Below is a small trained network, with its code and all its weights. Each question gives an input and a class and asks what happens when units are switched off, that is, made to give their printed mean instead of their output.

import numpy as np


def w(rows, s, z=0):
    codes = np.array(rows[::2]) - 128.0
    scale = np.full(codes.shape[1], s)
    scale[-1] = z or s
    return codes * scale


def f(y):
    return np.maximum(y, 0)


def log_softmax(a):
    a = a - a.max(-1, keepdims=True)
    return a - np.log(np.exp(a).sum(-1, keepdims=True))


def net(x, mask):
    res = np.array(x, float).reshape(1, 6) / 4 @ E
    y = f(res @ A[0][:, :-1].T + A[0][:, -1])
    res = res + np.where(mask, y, B[0][:, -1]) @ B[0][:, :-1]
    return log_softmax(res[-1] @ U[:, :-1].T + U[:, -1])


A, B = {}, {}
E = w([
[121,128,133,138,133,123,132,133,130],'x0',
[128,127,120,127,129,135,123,133,123],'x1',
[102,123,121,131,136,118,117,142,137],'x2',
[160,154,132,158,118,46,83,87,47],'x3',
[110,97,117,38,176,93,189,209,88],'x4',
[161,156,165,118,244,146,70,86,130],'x5',
],0.011)
A[0] = w([
[147,126,135,150,177,104,118,118,93,53],'neuron 1',
[122,88,116,101,91,138,200,154,149,128],'neuron 2',
[155,175,144,186,182,129,13,71,99,110],'neuron 3',
[151,151,157,83,253,167,95,106,140,145],'neuron 4',
[120,122,125,62,167,100,152,148,82,30],'neuron 5',
[114,133,120,60,152,111,193,163,93,155],'neuron 6',
[137,132,131,133,93,19,98,125,5,113],'neuron 7',
[143,113,145,100,220,136,110,110,157,1],'neuron 8',
[126,138,134,200,49,194,79,92,190,140],'neuron 9',
],0.015,0.0068)
B[0] = w([
[185,123,174,100,149,134,96,124,157,162],'neuron 1',
[125,144,145,75,166,123,132,128,120,223],'neuron 2',
[120,99,145,25,135,117,22,121,136,245],'neuron 3',
[125,123,96,250,106,116,152,122,110,243],'neuron 4',
[105,141,109,197,90,149,120,130,154,200],'neuron 5',
[130,123,153,38,135,114,128,117,122,249],'neuron 6',
[127,140,110,227,133,166,179,131,139,243],'neuron 7',
[123,161,123,137,99,151,228,154,147,178],'neuron 8',
[133,142,111,220,131,129,211,146,112,229],'neuron 9',
],0.014,0.016)
U = w([
[100,205,116,155,136,142,218,179,134,254],'0',
[130,177,107,217,110,137,139,123,143,45],'1',
[127,133,200,1,187,72,59,118,106,65],'2',
],0.009,0.0023)

Each question gives the input, the list of numbers given to net, and the class t.
The units are the neurons (one row each of A and B). Each row of codes is followed by its name. A weight is (code - 128) times the scale printed after its matrix; where a second scale follows, it is the last column's (A, B and U).
mask holds one flag per neuron, in row order. A switched-off neuron (its flag False) gives its mean, the last column of its row in B, instead of its output. The means were averaged over made-up inputs and are rounded, as every weight is.
A unit's drop is (log p(t) with every unit on - log p(t) with that unit switched off) / (log p(t) with every unit on - log p(t) with every unit switched off).
The circuit of an input: a set's keep is (log p(t) with only the set's units on - log p(t) with every unit switched off) / (log p(t) with every unit on - log p(t) with every unit switched off). Starting from all 9 units, units are removed one at a time, each time the one whose removal leaves the highest keep (on an exact tie, the one counted first), for as long as the keep stays at least 0.8.
circuit, biggest first: the units of the circuit, biggest drop first
unit that matters most: the unit with the biggest drop
k most important neurons: the k neurons with the biggest drops, biggest first
drop of u: that unit's drop, to one decimal
input [3,3,5,-7,-1,7], class 1: 2 most important neurons -> neuron 4; neuron 6
input [6,-5,-3,-4,-7,-7], class 0: circuit, biggest first -> neuron 9; neuron 4
input [4,-8,-3,-7,-8,-1], class 0: unit that matters most -> neuron 9
input [4,8,1,-3,-8,-7], class 0: 2 most important neurons -> neuron 9; neuron 4
input [-1,-5,-3,-6,2,0], class 2: 2 most important neurons -> neuron 7; neuron 9
input [1,1,4,1,2,4], class 1: 3 most important neurons -> neuron 4; neuron 2; neuron 6
input [6,6,3,3,4,1], class 1: circuit, biggest first -> neuron 2; neuron 8
input [4,6,5,2,-7,4], class 2: 2 most important neurons -> neuron 3; neuron 7
input [6,-5,0,7,8,4], class 1: circuit, biggest first -> neuron 5; neuron 4
input [5,-3,1,-6,-1,7], class 1: 3 most important neurons -> neuron 4; neuron 6; neuron 2
input [-7,8,3,-3,1,-8], class 2: 3 most important neurons -> neuron 7; neuron 4; neuron 2
input [-6,-7,6,0,4,-3], class 2: 2 most important neurons -> neuron 9; neuron 4
input [-1,-1,-3,2,6,5], class 1: 3 most important neurons -> neuron 4; neuron 5; neuron 2
input [-2,-6,-7,7,-2,8], class 2: circuit, biggest first -> neuron 3
input [-6,5,-3,-3,-8,-3], class 0: 4 most important neurons -> neuron 9; neuron 4; neuron 5; neuron 7
input [-1,6,1,0,8,-4], class 2: 3 most important neurons -> neuron 6; neuron 9; neuron 4
input [-7,-6,-7,-5,8,-4], class 2: drop of neuron 5 -> 0.0
input [-3,8,-5,-3,-8,-8], class 0: drop of neuron 4 -> 0.2
input [-3,5,4,-4,-7,-8], class 0: drop of neuron 4 -> 0.1
input [7,7,7,8,6,5], class 1: unit that matters most -> neuron 7
